[[118 121 121 133 131 132 115 141 129 123 127]
 [127 126 127 126 133 123 123 129 133 129 119]
 [116 140 140 140 125 135 139 133 119 130 134]
 [143 117 122 110 114 134 133 125 112 119 137]
 [138 123 138 113 124 135 134 125 112 117 106]
 [143 120 121 112 138 115 121 130 136 132 118]
 [132 148 145 133 144 116 147 140 133 147 132]] out 119

[[114 117 148 132 130 138 114 136 119 124 125 113]
 [120 128 124 123 114 111 116 115 122 140 134 109]
 [119 116 143 138 140 140 121 138 116 117 121 114]
 [116 124 153 119 114 136 112 135 132 135 133 129]
 [116 119 130 137 134 124 117 125 112 125 125 102]
 [118 120 154 128 127 146 118 142 128 124 126 130]
 [121 120 149 132 134 148 122 144 128 120 123 132]
 [118 120 127 138 137 125 120 125 112 123 124 102]
 [112 119 144 128 121 130 110 130 119 131 129 110]
 [112 122 142 123 114 124 110 125 123 137 133 111]
 [119 116 137 140 141 136 120 134 114 118 121 109]] out 109

[[105 136 151 138 105 129 114 141 145 113 124 106 108 136 121]
 [116 140 139 139 116 132 115 140 128 120 117 117 117 139 117]
 [130 129 130 126 128 142 123 131 122 131 113 131 131 127 113]
 [116 120 133 122 118 129 138 123 140 117 142 114 117 117 142]
 [142 122 116 126 143 116 127 124 124 137 134 143 142 127 135]] out 117

[[147 126 135 118 129 115 115 128 129 140 122 122 146 129 120 122]
 [120 135 119 138 109 140 140 149 110 128 146 154 135 108 140 117]
 [127 131 135 120 126 117 117 132 126 134 123 127 129 126 131 122]
 [119 134 122 136 114 138 138 143 115 127 142 148 131 113 139 121]
 [138 128 128 127 124 126 126 133 124 135 131 133 142 124 125 123]] out 117

[[133 133 137 126 126 127 128 127 131]
 [134 131 131 144 128 128 129 139 128]
 [129 140 130 114 128 127 154 129 127]
 [133 123 129 111 128 126 134 125 126]
 [123 141 126 133 128 130 101 128 126]
 [130 128 123 122 129 130 116 131 128]
 [124 119 126 141 124 130 127 131 137]
 [122 129 116 142 130 128 127 131 125]
 [125 131 128 123 129 121 112 134 129]
 [129 132 133 158 127 132 114 119 127]] out 128

[[131 136 136 121 119 141 154 127 139 126 125 139 127 108 129 131]
 [132 134 129 121 120 143 151 129 141 126 125 129 127 103 128 130]
 [132 134 127 121 119 141 151 128 135 127 125 130 128 106 129 129]
 [132 134 127 121 119 140 151 128 135 127 125 130 128 106 129 129]
 [131 135 124 121 119 134 151 128 139 126 125 131 129 104 128 128]
 [133 134 133 121 120 135 151 129 140 127 126 132 133 104 128 130]
 [131 135 137 121 119 140 153 127 140 126 124 135 126 110 129 130]
 [131 136 136 120 120 138 153 127 138 128 125 134 126 110 129 131]
 [131 136 136 121 120 138 153 127 139 128 125 134 127 109 129 131]
 [132 134 127 121 118 141 151 128 138 127 125 130 131 107 129 129]
 [132 134 130 121 120 142 151 129 141 126 125 129 128 102 128 129]] out 130

[[128 129 131 128 130 131 130]
 [128 120 132 128 134 131 134]
 [142 145 122 141 119 122 118]
 [153 124 129 151 124 115 125]
 [141 110 135 139 135 123 136]
 [120 143 127 121 128 136 126]
 [131 109 138 131 138 129 139]
 [140 124 127 139 130 123 129]
 [149 107 132 147 133 118 134]
 [129 112 140 129 138 131 139]
 [114 150 126 116 126 140 124]
 [153 111 132 150 130 116 131]] out 134
---
[[123 131 138 116 125 125 128]
 [138 112 127 142 121 116 139]
 [116 149 114 121 144 152 108]] value 116

[122 128 128 119 100] value 119

[154 141 118 102 131 138] value 102

[107 149 118 104] value 104

[110 125 136 101 115 132] value 101

[120 151 137 126] value 126

[ 99 125 148 127] value 127

[[125 130 124 149 137]
 [137 128 127 126 129]
 [131 129 127 139 133]] value 149
---
[[118 116 131 131 118 135 140]
 [141 142 156 118 141 115 123]] --> 141

[107 126 130 148 150] --> 130

[131 128 138 150 141] --> 138

[[114 126 118 114]
 [115 130 103 102]
 [122 137 110 109]] --> 137

[[147 132 133 111 109 125]
 [116 115 121 112 110 128]
 [149 138 141 123 120 122]] --> 123

[142 149 142 137 131 122 144] --> 131
---
[[118 109 124 139 131]
 [ 99 138 136 125 146]
 [108 109 120 132 135]] -> 138

[111 154 113 128 139 152 114] -> 139

[105 126 123 129 124] -> 124

[127 122 131 151] -> 127

[154 123 118 129] -> 123

[[102 119 114 124 141 120]
 [108 120 122 115 138 135]] -> 135

[132 157 106 135 153] -> 135

[127 155 122 144] -> 127
---
102,131,110,139,132
127,147,157,127,119
120,131,136,112,105
==> 131

131,101,146,112,143
156,104,152,126,157
120,138,141,136,108
==> 101

126,139,116,121,109,114
153,148,125,132,131,126
118,133,121,124,110,120
==> 139

116,156,130,130,130,110,112
136,136,122,127,132,126,136
146,126,119,129,133,137,147
==> 156

136,116,152,125,143,153
125,148,128,123,121,125
125,142,130,122,123,125
==> 116

126,128,123,156,138
127,130,131,99,125
133,125,129,113,125
==> 128
